Here is a tiny trained network, its code and every weight. The questions are about switching its units off for an input and a class, where a switched-off unit gives its printed mean instead of its output.

import numpy as np


def w(rows, s, z=0):
    codes = np.array(rows[::2]) - 128.0
    scale = np.full(codes.shape[1], s)
    scale[-1] = z or s
    return codes * scale


def norm(h):
    return h / np.sqrt((h * h).mean(-1, keepdims=True) + 1e-5)


def f(y):
    return y / 2 * (1 + np.tanh(0.7978845608 * (y + 0.044715 * y**3)))


def log_softmax(a):
    a = a - a.max(-1, keepdims=True)
    return a - np.log(np.exp(a).sum(-1, keepdims=True))


def net(x, mask):
    res = np.array(x, float).reshape(1, 3) / 4 @ E
    u = 0
    for l in range(3):
        y = f(norm(res) @ A[l][:, :-1].T + A[l][:, -1])
        res = res + np.where(mask[u : u + 9], y, B[l][:, -1]) @ B[l][:, :-1]
        u += 9
    return log_softmax(norm(res)[-1] @ U[:, :-1].T + U[:, -1])


A, B = {}, {}
E = w([
[220,2,194,91,160,124],'x0',
[90,127,145,96,175,107],'x1',
[155,95,123,171,112,66],'x2',
],0.0062)
A[0] = w([
[123,181,125,135,145,172,190],'0.n0',
[101,122,144,236,81,89,165],'0.n1',
[7,214,95,185,175,182,155],'0.n2',
[255,73,90,217,127,142,118],'0.n3',
[78,71,56,215,162,49,7],'0.n4',
[173,178,120,205,200,19,3],'0.n5',
[210,130,193,114,3,195,66],'0.n6',
[176,182,73,77,52,155,66],'0.n7',
[119,185,121,216,80,102,63],'0.n8',
],0.0062,0.0012)
B[0] = w([
[88,215,117,96,162,156,154],'0.n0',
[127,52,163,152,125,157,173],'0.n1',
[34,145,90,166,156,124,253],'0.n2',
[94,103,112,182,77,254,199],'0.n3',
[156,162,72,86,43,168,160],'0.n4',
[154,96,113,51,173,189,154],'0.n5',
[112,138,176,99,68,90,168],'0.n6',
[132,143,122,86,149,108,147],'0.n7',
[141,134,171,186,111,133,182],'0.n8',
],0.0075,0.0061)
A[1] = w([
[99,147,1,132,183,153,110],'1.n0',
[176,160,114,246,132,152,176],'1.n1',
[149,30,5,58,149,67,69],'1.n2',
[140,58,107,204,213,159,7],'1.n3',
[194,104,219,118,220,19,37],'1.n4',
[57,179,143,101,165,106,41],'1.n5',
[146,16,145,40,72,126,144],'1.n6',
[168,177,88,45,78,104,96],'1.n7',
[159,105,188,88,201,180,205],'1.n8',
],0.006,0.0015)
B[1] = w([
[145,119,106,225,128,32,214],'1.n0',
[122,79,180,118,55,93,179],'1.n1',
[188,151,94,87,180,145,140],'1.n2',
[43,176,154,44,195,165,142],'1.n3',
[34,190,60,183,149,59,158],'1.n4',
[235,187,51,156,58,159,184],'1.n5',
[108,127,60,75,96,7,254],'1.n6',
[150,254,59,81,153,188,110],'1.n7',
[132,149,170,244,129,101,190],'1.n8',
],0.0052,0.004)
A[2] = w([
[143,245,194,197,181,154,92],'2.n0',
[147,125,144,178,117,157,25],'2.n1',
[104,207,217,79,77,48,216],'2.n2',
[76,97,44,114,112,140,165],'2.n3',
[217,88,90,96,169,101,121],'2.n4',
[63,140,205,148,154,130,246],'2.n5',
[98,244,202,130,91,201,253],'2.n6',
[129,199,20,43,218,138,175],'2.n7',
[74,1,152,101,177,77,170],'2.n8',
],0.0068,0.0014)
B[2] = w([
[179,68,177,199,202,158,213],'2.n0',
[89,161,116,86,91,153,132],'2.n1',
[143,124,88,157,143,134,172],'2.n2',
[113,127,164,132,254,85,227],'2.n3',
[177,210,157,37,162,135,148],'2.n4',
[145,102,131,144,194,77,196],'2.n5',
[139,131,92,50,145,44,251],'2.n6',
[102,117,138,147,19,89,246],'2.n7',
[69,185,89,190,105,169,254],'2.n8',
],0.0075,0.0032)
U = w([
[166,95,103,84,174,201,78],'0',
[39,189,66,234,182,48,186],'1',
[128,182,150,100,177,202,54],'2',
[158,190,157,114,158,202,24],'3',
[176,171,173,115,151,161,2],'4',
[201,182,88,14,93,85,169],'5',
[186,84,230,153,217,129,115],'6',
[104,18,155,173,6,202,172],'7',
],0.012,0.0083)

Each question gives the input, the list of numbers given to net, and the class t.
The units are the neurons (one row each of A and B). Each row of codes is followed by its name. A weight is (code - 128) times the scale printed after its matrix; where a second scale follows, it is the last column's (A, B and U).
mask holds one flag per neuron, layer by layer. A switched-off neuron (its flag False) gives its mean, the last column of its row in B, instead of its output. The means were averaged over made-up inputs and are rounded, as every weight is.
A unit's drop is (log p(t) with every unit on - log p(t) with that unit switched off) / (log p(t) with every unit on - log p(t) with every unit switched off).
The circuit of an input: a set's keep is (log p(t) with only the set's units on - log p(t) with every unit switched off) / (log p(t) with every unit on - log p(t) with every unit switched off). Starting from the 12 units with the biggest drops (on a tie, the unit counted first), units are removed one at a time, each time the one whose removal leaves the highest keep (on an exact tie, the one counted first), for as long as the keep stays at least 0.8.
units of the circuit, in order: the units of the circuit, biggest drop first
k most important neurons: the k neurons with the biggest drops, biggest first
k most important neurons of layer l: the k neurons of layer l with the biggest drops, biggest first
drop when u is switched off: that unit's drop, to one decimal
input [3,-1,2], class 7: units of the circuit, in order : (0.n3)
input [1,3,7], class 5: 3 most important neurons : (0.n4, 0.n2, 0.n5)
input [2,3,6], class 5: 4 most important neurons : (0.n2, 0.n4, 2.n4, 0.n8)
input [8,-1,-7], class 1: 2 most important neurons : (0.n4, 2.n8)
input [4,6,7], class 5: 4 most important neurons of layer 2 : (2.n4, 2.n0, 2.n5, 2.n2)
input [7,3,6], class 1: 2 most important neurons of layer 0 : (0.n8, 0.n1)
input [8,7,7], class 1: 2 most important neurons : (1.n4, 2.n8)
input [6,4,6], class 1: 2 most important neurons : (2.n8, 1.n6)
input [0,-8,-3], class 5: 3 most important neurons : (2.n6, 0.n6, 0.n7)
input [6,8,-8], class 1: 2 most important neurons : (1.n4, 2.n8)
input [0,0,2], class 7: drop when 0.n3 is switched off : 0.3
input [7,2,-1], class 1: drop when 2.n8 is switched off : 0.4
input [0,-2,-2], class 5: drop when 0.n6 is switched off : 0.1
input [-1,5,7], class 5: most important neuron : (0.n4)
input [2,0,7], class 7: drop when 0.n3 is switched off : 2.7
